Here is a tiny trained network, its code and every weight. The questions are about switching its units off for an input and a target symbol, where a switched-off unit gives its printed mean instead of its output.

import numpy as np


def w(rows, s, z=0):
    codes = np.array(rows[::2]) - 128.0
    scale = np.full(codes.shape[1], s)
    scale[-1] = z or s
    return codes * scale


def f(y):
    return y / 2 * (1 + np.tanh(0.7978845608 * (y + 0.044715 * y**3)))


def softmax(a):
    e = np.exp(a - a.max(-1, keepdims=True))
    return e / e.sum(-1, keepdims=True)


def log_softmax(a):
    a = a - a.max(-1, keepdims=True)
    return a - np.log(np.exp(a).sum(-1, keepdims=True))


def net(x, mask):
    ids = ['αγδζηθλμξπσφψω'.index(c) for c in x.split()]
    T = len(ids)
    res = E[ids] + P[:T]
    r = res
    for j in range(2):
        rows = slice(2 * j, 2 * j + 2)
        q, k, v = (r @ M[0][rows].T for M in (Q, K, V))
        z = softmax(np.where(np.tri(T) > 0, q @ k.T / 2**0.5, -1e9)) @ v
        o = O[0][rows]
        res = res + np.where(mask[j], z, o[:, -1]) @ o[:, :-1]
    y = f(res @ A[0][:, :-1].T + A[0][:, -1])
    res = res + np.where(mask[2:6], y, B[0][:, -1]) @ B[0][:, :-1]
    return log_softmax(res[-1] @ U[:, :-1].T + U[:, -1])


Q, K, V, O, A, B = {}, {}, {}, {}, {}, {}
E = w([
[124,146,108,161,140,96,90,139,96],'α',
[128,149,117,153,148,100,95,142,82],'γ',
[125,140,113,162,138,108,89,127,98],'δ',
[128,139,94,173,152,104,99,119,84],'ζ',
[124,119,103,189,145,118,95,98,75],'η',
[134,126,128,184,144,125,78,127,85],'θ',
[136,89,94,105,124,154,60,208,85],'λ',
[119,166,115,202,98,129,102,208,114],'μ',
[93,135,159,110,45,92,102,168,80],'ξ',
[83,70,139,92,142,47,147,198,130],'π',
[103,179,110,121,54,110,176,106,119],'σ',
[82,32,83,48,51,87,141,144,51],'φ',
[130,46,167,158,160,133,177,157,178],'ψ',
[94,211,38,172,74,173,251,178,190],'ω',
],0.013)
P = w([
[41,254,157,127,239,164,193,224,24],'0',
[51,156,131,137,137,148,38,113,230],'1',
[106,125,158,172,176,203,238,136,33],'2',
[122,99,103,170,90,132,12,185,248],'3',
[172,49,183,167,123,246,229,187,64],'4',
[182,66,45,194,75,70,17,182,204],'5',
],0.0095)
Q[0] = w([
[54,86,131,88,122,174,84,161,193],'H1',
[92,156,164,7,195,206,236,143,79],'H1',
[62,185,240,62,127,198,167,84,105],'H2',
[14,116,120,166,54,151,70,150,202],'H2',
],0.012)
K[0] = w([
[90,75,148,89,162,141,215,70,155],'H1',
[62,243,132,145,154,128,130,55,87],'H1',
[46,184,118,81,244,132,121,121,84],'H2',
[72,146,167,101,31,141,202,125,157],'H2',
],0.011)
V[0] = w([
[89,68,75,45,88,98,132,160,80],'H1',
[78,72,205,139,190,23,176,154,182],'H1',
[126,151,10,192,191,191,168,151,193],'H2',
[100,181,87,97,51,165,232,137,169],'H2',
],0.011)
O[0] = w([
[72,174,95,140,199,252,150,114,148,153],'H1',
[171,74,117,232,175,102,204,97,189,160],'H1',
[118,55,17,87,195,94,195,173,130,253],'H2',
[102,124,79,133,36,145,234,138,155,140],'H2',
],0.011,0.0051)
A[0] = w([
[106,116,88,145,132,127,201,169,135,24],'N1',
[144,139,126,97,114,157,196,124,87,3],'N2',
[172,128,138,103,137,7,100,117,166,5],'N3',
[150,123,145,150,164,167,189,119,116,4],'N4',
],0.011,0.0028)
B[0] = w([
[171,90,159,91,102,185,38,108,123,251],'N1',
[167,153,142,226,254,88,78,181,128,165],'N2',
[194,207,63,114,116,188,173,70,41,158],'N3',
[105,195,82,108,59,64,73,193,69,163],'N4',
],0.0089,0.014)
U = w([
[96,152,78,133,122,84,218,254,52,254],'α',
[191,64,166,190,138,196,220,91,89,194],'γ',
[136,119,135,131,130,146,132,119,123,73],'δ',
[149,158,108,94,130,122,130,116,141,88],'ζ',
[130,138,104,128,127,122,123,114,147,61],'η',
[124,149,174,126,77,94,28,107,152,92],'θ',
[95,135,131,55,192,80,37,104,195,72],'λ',
[140,144,94,101,135,132,133,109,138,80],'μ',
[53,132,41,111,22,83,170,141,151,181],'ξ',
[187,178,108,81,112,144,90,82,93,37],'π',
[107,126,97,191,182,76,118,153,219,80],'σ',
[130,149,79,93,134,117,100,74,119,74],'φ',
[114,132,125,121,171,216,164,76,181,147],'ψ',
[123,85,81,96,124,161,136,116,147,41],'ω',
],0.0076,0.0072)

Each question gives the input, a string of symbols that net reads in full, and the target symbol t.
The units are the heads (2 rows each of Q, K, V and O) and the neurons (one row each of A and B). Each row of codes is followed by its name. A weight is (code - 128) times the scale printed after its matrix; where a second scale follows, it is the last column's (O, A, B and U).
mask holds one flag per unit, heads first, then neurons. A switched-off unit (its flag False) gives its mean, the last column of its rows in O or B, instead of its output. The means were averaged over made-up inputs and are rounded, as every weight is.
A unit's drop is (log p(t) with every unit on - log p(t) with that unit switched off) / (log p(t) with every unit on - log p(t) with every unit switched off).
The circuit of an input: a set's keep is (log p(t) with only the set's units on - log p(t) with every unit switched off) / (log p(t) with every unit on - log p(t) with every unit switched off). Starting from all 6 units, units are removed one at a time, each time the one whose removal leaves the highest keep (on an exact tie, the one counted first), for as long as the keep stays at least 0.8.
circuit, biggest first: the units of the circuit, biggest drop first
unit that matters most: the unit with the biggest drop
k most important neurons: the k neurons with the biggest drops, biggest first
heads that matter: for each layer, one digit per head in row order, 1 if its drop is at least 0.15 and else 0, layers parted by /
input η δ ω ζ, target ω: most important neuron : N1
input φ θ θ π θ θ, target σ: circuit, biggest first : H1, H2
input θ φ θ γ, target ψ: heads that matter : 10
input ξ ψ θ η σ π, target ξ: heads that matter : 01
input θ ψ α α, target γ: 2 most important neurons : N3, N4
input θ π φ ω θ α, target ω: circuit, biggest first : N1, H2
input π ζ π η, target σ: heads that matter : 11
input σ φ μ α, target ψ: heads that matter : 10
input ζ π θ θ δ θ, target π: circuit, biggest first : N3, H2
input σ ξ γ ζ, target θ: heads that matter : 01
input ψ φ δ ω ω σ, target ω: heads that matter : 01
input γ η η ζ θ, target α: heads that matter : 00
input θ ζ ψ, target α: 2 most important neurons : N1, N4
input η σ θ η η μ, target α: circuit, biggest first : N1, H1
input η ξ η λ, target θ: unit that matters most : H2
input η π θ μ, target σ: heads that matter : 10
input ξ δ φ σ, target ψ: heads that matter : 10
input δ ω θ λ, target ω: heads that matter : 01
input θ θ α μ, target α: circuit, biggest first : H1, N1
input λ ξ ξ λ δ π, target σ: unit that matters most : H1
